After every row comes one of two labels: whether the row has a hidden trait. Each part has its own trait and labels.
(in the rows, 128 means zero)
[138 147 124 132 118 117 130 165 126  67 182  90 123 131 125 123 156 115
 129 125 132 135 136 134  75 129 131 156 165 129 137 120 124 117 117 136
 120 128 129 122 136 121 126 125 107 121 126 191 101  89 135 127 127]
z648
[146 144 111 139 116 124 144 179 125  62 152  76 124 132 125 125 158  88
 124 124 105 133 149 133  65 138 131 150 161 108 141 121 122 102 109 138
 126 127 130 104 134 117 127 126 112 126 126 187  83  93 134 133 134]
z648
[144 141 118 130 118 118 131 161 132  76 156  82 124 130 120 125 173 117
 130 122 112 135 142 117 109 128 130 153 152 152 154 112 128 114 119 129
 121 127 132 102 140 117 124 113 112 126 132 168 142  84 142 128 127]
Z55
[144 143 125 121 115 112 131 177 131  58 229  63 122 122 117 127 185 135
 135 121 144 131 133 131  50 125 133 190 252 198 173 111 139 120 121 126
 115 127 137 103 141 127 125  92  98 128 138 177 164  51 138 128 102]
z648
[136 145 126 130 121 130 130 153 135  65 161 103 124 125 117 125 168 139
 134 119 119 138 134 121 111 121 131 140 181 174 147 118 135 106  93 132
 113 127 133 102 139 135 121 104 115 127 143 172 161  80 160 119 128]
Z55
[140 140 124 124 114 114 134 170 126  70 202  96 124 130 119 125 183 111
 123 120 104 125 140 148  35 133 131 160 239 153 171 121 138 113 121 139
 116 125 134 114 130 113 128  99 100 126 135 189 138  84 119 132 112]
z648
[160 137 124 120 113  99 135 188 129  62 223  39 123 117 112 135 240 108
 134 120 158 126 138 127  33 132 132 195 255 196 203 103 143 114 126 119
 121 125 141  95 148 113 126  83  78 134 132 180 165  46 131 139  92]
z648
[142 144 117 131 115 120 130 160 130  57 158  90 124 131 122 123 174 120
 126 123 122 132 147 118  91 131 130 147 166 134 152 110 130 112 101 131
 121 127 129 109 140 110 126 114 108 126 127 176 130 106 125 130 128]
Z55
[140 140 119 130 119 122 134 167 131  75 165  93 122 127 118 126 167 123
 132 121 109 134 140 122 108 125 130 141 173 153 145 116 134 110  94 132
 118 126 133 107 135 128 123 108 114 128 139 171 142  88 150 124 130]
Z55
[148 142 131 132 120 108 134 191 124  95 190  82 120 123 121 126 171 117
 134 124 129 139 121 140  45 123 134 169 203 162 142 127 125 114 141 135
 118 127 131 107 130 146 127 120 115 118 134 162 112  46 170 124 113]
z648
[159 150  98 141 109 117 140 195 127  13 154  45 122 135 123 123 193  98
 129 120  72 147 158 114  68 136 132 164 153 142 145 105 121  97  94 134
 119 128 129  84 144 114 122 123 109 113 122 231  82  79 141 130 136]
z648
[145 151 127 135 121 111 142 199 127  71 217  88 116 126 120 123 175 123
 132 123 122 144 127 142  55 123 133 168 196 159 146 116 124 110 102 144
 114 127 132  96 130 141 124 116 114 120 139 177  92  28 180 120 127]
z648
[136 142 124 127 117 120 121 157 126  81 195  70 122 130 125 121 160 142
 130 125 169 128 135 130  68 130 133 163 186 134 153 117 128 129 101 129
 118 129 128 124 142 112 128 113 111 124 123 193 134  92 113 130 118]
z648
[159 137 107 135 114 109 127 181 128  54 161  48 122 130 127 124 173 108
 134 124 104 144 146 100  94 137 131 156 131 139 142 126 120 110 104 125
 127 129 127  96 151 116 126 127 110 127 117 229 103  73 140 133 125]
z648
[131 143 129 127 119 122 142 184 133  74 154 136 122 127 117 125 169 116
 126 118 102 123 141 138 105 125 130 145 208 161 148 110 143 105 113 141
 111 124 136 102 129 133 119 100 119 128 149 164 152  66 155 122 133]
Z55
[138 141 131 132 122 114 133 164 126  89 204  91 124 128 124 124 167 122
 130 124 128 135 127 136  77 128 131 157 176 143 149 112 125 122 121 130
 122 127 130 114 134 126 129 125 112 124 129 164 109  78 139 129 121]
z648
[130 135 126 129 125 120 135 140 127 115 131 118 126 128 121 126 142 122
 131 124 113 129 130 132 120 127 130 138 150 143 133 117 129 120 119 131
 124 127 131 122 132 128 124 119 124 127 132 138 131 110 140 128 125]
Z55
[145 151 129 132 121 105 136 206 123  74 220  74 116 121 121 124 181 128
 136 123 121 149 121 148  25 123 135 168 219 167 158 120 126 122 103 138
 112 127 132 103 133 158 127 117 119 125 137 178 102  23 181 125 115]
z648
[142 143 125 132 119 108 137 173 129  71 140  96 122 128 121 126 170 124
 131 124 112 134 134 137  76 126 132 158 172 149 143 116 130 110 117 136
 117 127 131 104 131 131 125 117 117 125 135 176 122  68 159 122 128]
z648
[131 131 120 131 119 141 140 131 125 107  95 132 127 134 126 124 133  98
 122 123 131 116 147 144  99 137 129 143 177 103 140 123 129 118 118 139
 125 125 130 123 127 112 130 123 114 130 126 156 107 135 109 137 127]
Z55
[138 152 128 135 117 119 141 194 134  27 186  96 121 128 117 123 178 121
 128 117  87 134 142 135  64 122 132 157 205 159 148 110 139  93 100 146
 108 126 134  94 133 136 121 102 114 123 147 187 134  41 145 119 136]
z648
[143 144 118 133 125 115 119 169 132  67 162  70 120 123 123 126 168 151
 143 124 115 153 124 104 138 121 132 147 110 174 134 122 124 112  91 121
 119 129 130  90 146 139 121 121 122 125 133 171 137  56 177 120 124]
Z55
[142 137 125 125 113 110 139 170 124  67 200  73 126 122 122 127 187 108
 130 122 127 128 132 142  41 132 132 168 255 148 163 116 132 123 150 132
 124 125 136 112 130 123 129 106 100 133 130 171 126  75 129 133 102]
z648
[155 138 117 129 121 118 131 176 131  79 178  61 123 123 120 130 186 125
 136 124 131 143 139 103  96 128 132 154 177 177 152 119 130 110 107 117
 127 127 133  91 146 130 123 110 109 132 127 156 152  79 152 130 115]
z648
[131 145 127 132 110 136 147 172 130  46 146 129 126 137 118 123 181  96
 114 116  92 117 161 161  59 133 129 161 255 107 165 106 144 102 123 154
 111 123 133 120 124 108 126 101 104 120 143 181 125  95 109 131 144]
Z55
[156 149 101 138 110 120 138 185 128  14 183  56 122 135 124 122 180 101
 129 121  85 136 159 112  65 136 132 156 148 115 150 116 124 103  99 133
 118 128 128  93 146 111 124 123 104 115 118 234  92  76 134 131 135]
z648
[145 153 128 136 116  97 153 213 121  64 189  81 115 127 116 122 186 100
 126 121 108 129 136 163   1 127 135 184 255 161 165 116 131 106 119 152
 108 125 134 106 123 152 124 117 109 120 142 182  83  18 182 123 124]
z648
[133 146 125 131 122 118 131 161 131  76 196 108 121 129 121 124 165 132
 131 123 118 137 129 132  88 123 132 148 173 153 150 115 132 118 118 136
 115 126 132 119 134 132 124 110 117 126 138 170 134  64 147 122 132]
Z55
[141 146 120 136 116 120 145 176 127  58 179  99 122 132 121 122 164  98
 124 121  91 128 144 143  52 132 130 159 211 124 150 111 130 108 119 144
 119 126 131 108 130 129 128 122 113 125 133 180  91  81 143 129 133]
z648
[137 150 138 120 117 103 134 207 134  35 227  72 120 118 105 127 228 136
 136 111 145 126 139 148  22 120 135 197 255 228 201 105 155 108 116 139
 103 123 143 102 135 130 121  65  84 134 157 180 195  11 162 121  99]
z648
[158 139 103 137 109 117 148 186 128  50 148  67 125 135 123 126 185  72
 121 121  82 127 165 120  61 140 130 156 152 128 145 114 129  99 118 136
 124 126 132  87 136 114 125 121 105 118 124 203  92  88 126 134 135]
z648

Part 2:
[130 111 114 124 100 188 159 119 170 124  57 148 146 145 159 132 136 123
 109 127 118 141 168 126 131 130 152 105 132  68 107 117 138 115 125 130
 119 151]
z81
[126 128 113 132 107 181 150 152 175 114 101 144 125 145 139 121 138 110
 129 115 105 142 147 110 132 129 168 107 111   1 119 132 122  69 136 168
 137 125]
Z756
[116 113 118 121 136 144 190 126 175 175 111 134 125 160 123 134 138 128
 132 123 125 121 131 139 128 120 127 131 150 144 127 106 120 158 131  93
 114 130]
Z756
[123 119 136 111 136 129 200 141 123 159 159 140 117 140 109 130 159 108
 117 124 116 129 170 112 129  98 203 128 138  19 131 134 139 120 133 139
 144 120]
Z756
[110 123  94 104  96 147 155 151  88 153  91 140 133 138 147 124 128 138
 118 113 122 126 190 105 123 125 190 104  99   1 126 130 136  80 113 156
 134 122]
z81
[150 105 121 119 118 144 107 103  91 171 138 130 118 102 156 130  98 130
 137 129 146 129 115 129 125 165 112 128  96 175 135 123 141 146 119 141
 103 124]
Z756
[141 119 119 122  58  99 178 120 116 146 123 146 132 143 134 126 130 139
 113 133 150 115 125 130 125 103  97 142 127 252 141 117 100 158 121 106
 118 136]
Z756
[104 143 107 134 185 113 168 176 154 165 143 115 102 165  94 122 139 116
 141 107 115 117 106 129 127 112 159 130 142   1 135 127 100 103 145 129
 137 103]
Z756
[146 145 132 154 128  92 120 140 148 121 150 110 110 130 114 124 143 122
 133 131 154 113  54 135 128 126  88 146 137 197 152 128  95 148 148 101
 124 124]
Z756
[145 105 139 113  87 150 158  99 121 142 104 139 137 117 170 135 147 127
 118 140 134 128 170 119 129 128 170 122 133 162 127 121 153 150 123 116
 118 149]
Z756
[134 128 108 126 114  99 114 133 104 163 154 121 113 127 102 124 115 135
 128 116 154 117  78 134 123 150  73 139 110 170 157 128 107 141 126 118
 116 107]
z81
[173 104 133 127  74 129 193 118 113 145 168 160 113 124 119 125 152  98
  90 131 142 136 113 116 130 107 140 134 113 116 140 138 112 128 136 162
 127 128]
z81
[126 115 116 114  98 160 156 127  78 172  89 153 148 123 175 130 136 125
  99 131 120 136 191 109 124 114 207 102 122  93 111 129 147 107 113 150
 123 133]
Z756
[163 109 119 139  73 175 159 112 167 134  69 150 140 132 171 130 155 111
  95 134 144 136 122 125 132 134 132 113 132 144 125 118 122 135 134 121
 106 155]
z81
[112 136 114 121 127 156 122 144 175  72 102 122 126 143  95 126 136 128
 133 110 112 139 145 123 132 143 130 111 112   1 124 133 136  76 131 143
 149 128]
Z756
[121 125 125 128 173  91 150 114  87 178 130 130 137 142 132 135 101 135
 112 136 130 128 132 158 124 101 123 134 162 255  91 119 128 159 122 120
 118 127]
z81
[103 137 141 127 206 118 121 142  90 169 167 122 118 128 141 128  92 125
 160 130  92 131 151 130 125 113 180 133 140  98  98 130 142 123 127 156
 134 106]
z81
[ 85 145 114 121 159 115 119 155  80 160 156 133 135 136 105 125 105 138
 142 117  98 129 146 122 122 110 137 126 124  94 120 133 124 104 115 140
 141  91]
Z756
[151 114 117 143 158 135 157 124 150 192 132 122 104 137 126 131 146 106
 119 124 150 121  64 143 128 145 122 132 147 174 144 118 113 157 145 105
 101 123]
Z756
[161 113 142 137  92 146 190 124 171 146 171 150 112 129 110 127 172  93
 108 129 132 135 101 118 133 116 135 135 130  96 151 132 112 142 146 132
 125 125]
Z756
[137 120 115 143 141 151 141 123 175 160 135 135 118 141 112 128 121 117
 133 120 134 132  61 142 129 150  69 133 128 142 138 116 104 148 137 114
 106 117]
Z756
[111 159 138 137 166  67  83 138 121  63 166 104 119 134  82 123  85 143
 155 126 118 129  97 148 128 124  71 146 124 168 112 140 116 109 130 145
 155 115]
Z756
[116 114  87 105  81 160 186 153 113 164  75 155 133 152 159 120 126 132
 113 113 120 127 188 103 124 113 189 105  95   1 121 123 118  81 114 163
 126 127]
z81
[ 82 141  89 123 192 119 155 167 126 168 107 126 123 173 113 124 104 137
 140 108 105 122 140 136 123 108 140 120 137  41 104 120 108  97 123 140
 134 106]
Z756
[181 101 124 138  89 179 124 103 143 147 109 143 123 107 160 130 152 102
 100 129 155 140  98 120 132 164 131 112 110  99 143 130 138 129 137 141
 105 143]
z81
[127 113  94 108 131 132 119 112  70 169  87 130 130 126 148 131 104 142
 112 119 143 126 146 138 122 152 127 114 108 163 119 123 145 123 110 143
 110 129]
Z756
[144 116 118 114  89 105 218 149 100 161 162 150 104 145 112 121 150 108
 104 119 132 124 146 109 128  90 184 131 113   6 138 138 109 109 135 165
 141 116]
z81
[125 110 127 117 130 187 127 124 125 148  94 137 136 119 176 132 127 123
 136 129 110 138 185 113 129 143 197 109 120  20 109 124 160 113 121 148
 121 134]
Z756
[134 137 136 132 170  84 102 133  80 153 201 109 103 108 102 126 116 122
 142 126 137 122  85 132 125 138 117 145 121 165 144 141 131 137 133 138
 131 104]
Z756
[160 124 150 134 119 110  44  90  81 100 137 111 131  83 165 131  97 142
 139 145 152 129 106 137 127 163  98 135 112 255 125 133 153 153 122 131
 116 143]
Z756
[ 92 145  90 120 179 121 123 154 119 120  90 118 132 161 105 125  97 143
 124 107 112 133 146 142 125 128 131 109 123  30  97 130 125  73 119 157
 141 118]
Z756
[112 155 143 139  99 127 120 144 149  51 104 131 154 135 128 125 142 136
 130 136 109 132 163 118 131  98 146 122 144  99 114 135 124  97 130 123
 156 141]
Z756
[150 126 138 142  85 134 165 124 189 109 145 144 124 138  98 128 164 106
 112 129 133 135  92 127 134 121  88 136 136 126 148 128 106 141 143 111
 131 131]
Z756
[110 153 114 154 184 150  91 154 147 102 120 123 133 143 123 121 109 119
 136 118 101 140 104 131 128 133 130 113 135  39 105 134 114  81 136 154
 137 108]
z81
[127 140 130 144 175 125 118 156 162 148 168 106  96 132 100 124 141 110
 155 118 132 120  69 128 130 146 126 137 135  46 155 130 113 127 150 122
 129 107]
z81
[152 125 111 133  91 126  78 130 100 135 132 122 115 102 142 121 119 130
 130 120 161 122  85 116 125 170  95 126  83 114 160 134 119 120 126 141
 112 118]
Z756
[113 136 161 127 195  86 161 137 126 138 197 120 110 142  98 129 124 114
 145 132  99 128 134 135 129  93 160 149 157 126 111 134 129 139 139 137
 148 111]
Z756
[110 120  92 108 104 141 128 129  98 137  65 139 143 141 151 127 101 150
 119 117 127 130 173 127 124 134 133 107 102  81 111 122 135  98 107 148
 124 134]
z81
[138 118 110 120  66 111 190 124 114 150  83 150 140 150 153 127 135 138
 100 132 145 118 140 128 125  95 132 128 131 196 122 116 101 141 122 115
 118 145]
Z756
[107 136 114 117 195 102 124 156  68 172 150 108 105 132 133 124  97 133
 152 118 117 119 140 126 122 124 183 128 120  43 113 134 138 106 125 162
 135 103]
Z756
[167 121 149 141  83 142 141 119 169 107 149 130 117 113 123 129 174 101
 118 136 148 130  97 117 134 137 126 133 131 125 154 134 126 142 149 116
 128 140]
Z756
[ 83 151 112 132 191 123 133 160 151 131 118 118 128 165 108 126 110 136
 154 117  99 125 133 138 126 111 133 127 149  60 107 121 114 105 131 126
 140 109]
z81
[ 88 131 109 124 166 155 196 155 168 180 108 144 136 172 104 132 148 118
 120 113  96 131 159 129 127  98 168 117 162  41 114 117 120 118 130 112
 132 110]
z81
[153 128 102 137  91 129  72 125  84 141 109 123 130 107 140 124 129 132
 105 120 166 126  84 122 124 169  95 115  96 177 152 136 125 115 122 134
 110 123]
Z756
[101 133 116 117  78 129 184 143 142 133  95 152 150 159 144 125 131 146
 133 128 112 120 179 116 125  88 143 127 136 106 122 115 107 127 118 107
 135 129]
z81
[119 125  95 116 111 153 145 141 146 116  45 130 139 153 152 127 128 140
 116 119 129 128 165 126 127 133 154 105 119  23 110 121 131  91 122 136
 128 145]
Z756
[169 100 137 120  79 121 182 109 108 192 153 144 111 115 148 130 159 111
 109 135 159 116 119 117 127 123 151 139 123 191 159 124 122 169 134 112
 107 132]
z81
[122 140 120 133 119  94 177 154 122 148 175 148 117 150  99 118 122 117
 128 121 121 126 107 123 126  85 119 142 123 102 130 132  84 116 134 146
 138 100]
z81
[144 110 138 119 108 148 198 149 139 180 178 143  98 129 129 125 176  93
 128 122 124 125 143  94 130 117 209 131 120   1 160 134 129 122 144 145
 132 113]
Z756
[ 96 122 119 119 173 150 172 132 171 172 113 133 128 165 124 133 110 130
 148 122 102 129 144 144 127 119 128 130 150 118 106 108 123 145 127 112
 120 120]
Z756
